Here is a tiny trained network, its code and every weight. The questions are about switching its units off for an input and a class, where a switched-off unit gives its printed mean instead of its output.

import numpy as np


def w(rows, s, z=0):
    codes = np.array(rows[::2]) - 128.0
    scale = np.full(codes.shape[1], s)
    scale[-1] = z or s
    return codes * scale


def norm(h):
    return h / np.sqrt((h * h).mean(-1, keepdims=True) + 1e-5)


def f(y):
    return np.maximum(y, 0)


def log_softmax(a):
    a = a - a.max(-1, keepdims=True)
    return a - np.log(np.exp(a).sum(-1, keepdims=True))


def net(x, mask):
    res = np.array(x, float).reshape(1, 3) / 4 @ E
    u = 0
    for l in range(3):
        y = f(norm(res) @ A[l][:, :-1].T + A[l][:, -1])
        res = res + np.where(mask[u : u + 3], y, B[l][:, -1]) @ B[l][:, :-1]
        u += 3
    return log_softmax(norm(res)[-1] @ U[:, :-1].T + U[:, -1])


A, B = {}, {}
E = w([
[128,128,127,129],'x0',
[188,254,90,183],'x1',
[201,73,56,253],'x2',
],0.005)
A[0] = w([
[254,157,225,108,89],'L0N1',
[201,6,69,109,3],'L0N2',
[138,113,190,83,93],'L0N3',
],0.0085,0.0046)
B[0] = w([
[41,181,120,132,204],'L0N1',
[35,112,156,230,253],'L0N2',
[139,96,12,150,236],'L0N3',
],0.011,0.0023)
A[1] = w([
[83,28,1,141,81],'L1N1',
[127,232,154,114,73],'L1N2',
[246,177,18,197,3],'L1N3',
],0.0067,0.0019)
B[1] = w([
[109,157,190,49,252],'L1N1',
[158,147,206,152,202],'L1N2',
[138,71,1,72,225],'L1N3',
],0.0095,0.0047)
A[2] = w([
[130,254,163,130,70],'L2N1',
[108,156,248,131,172],'L2N2',
[65,191,168,206,254],'L2N3',
],0.0083,0.0032)
B[2] = w([
[168,158,193,139,214],'L2N1',
[187,156,1,153,237],'L2N2',
[176,81,225,141,254],'L2N3',
],0.0074,0.0058)
U = w([
[90,128,115,27,78],'0',
[198,193,178,126,164],'1',
[103,68,172,186,249],'2',
[147,131,6,152,26],'3',
],0.026,0.0018)

Each question gives the input, the list of numbers given to net, and the class t.
The units are the neurons (one row each of A and B). Each row of codes is followed by its name. A weight is (code - 128) times the scale printed after its matrix; where a second scale follows, it is the last column's (A, B and U).
mask holds one flag per neuron, layer by layer. A switched-off neuron (its flag False) gives its mean, the last column of its row in B, instead of its output. The means were averaged over made-up inputs and are rounded, as every weight is.
A unit's drop is (log p(t) with every unit on - log p(t) with that unit switched off) / (log p(t) with every unit on - log p(t) with every unit switched off).
The circuit of an input: a set's keep is (log p(t) with only the set's units on - log p(t) with every unit switched off) / (log p(t) with every unit on - log p(t) with every unit switched off). Starting from all 9 units, units are removed one at a time, each time the one whose removal leaves the highest keep (on an exact tie, the one counted first), for as long as the keep stays at least 0.8.
units of the circuit, in order: the units of the circuit, biggest drop first
k most important neurons: the k neurons with the biggest drops, biggest first
top k neurons in layer l: the k neurons of layer l with the biggest drops, biggest first
drop of u: that unit's drop, to one decimal
input [3,0,1], class 2: units of the circuit, in order -> (L0N2)
input [2,8,1], class 3: 4 most important neurons -> (L1N3, L0N2, L1N1, L2N3)
input [-7,0,-1], class 0: 3 most important neurons -> (L1N1, L0N3, L2N2)
input [-2,0,8], class 2: 4 most important neurons -> (L0N2, L2N2, L0N3, L1N1)
input [-5,-2,0], class 0: 2 most important neurons -> (L1N1, L0N3)
input [3,1,-4], class 1: drop of L1N3 -> 5.2
input [0,6,1], class 3: drop of L0N2 -> 2.7
input [-3,-1,6], class 2: drop of L0N2 -> 2.4
input [-7,-1,0], class 0: top 2 neurons in layer 1 -> (L1N1, L1N2)
input [5,-2,0], class 0: top 2 neurons in layer 1 -> (L1N1, L1N2)
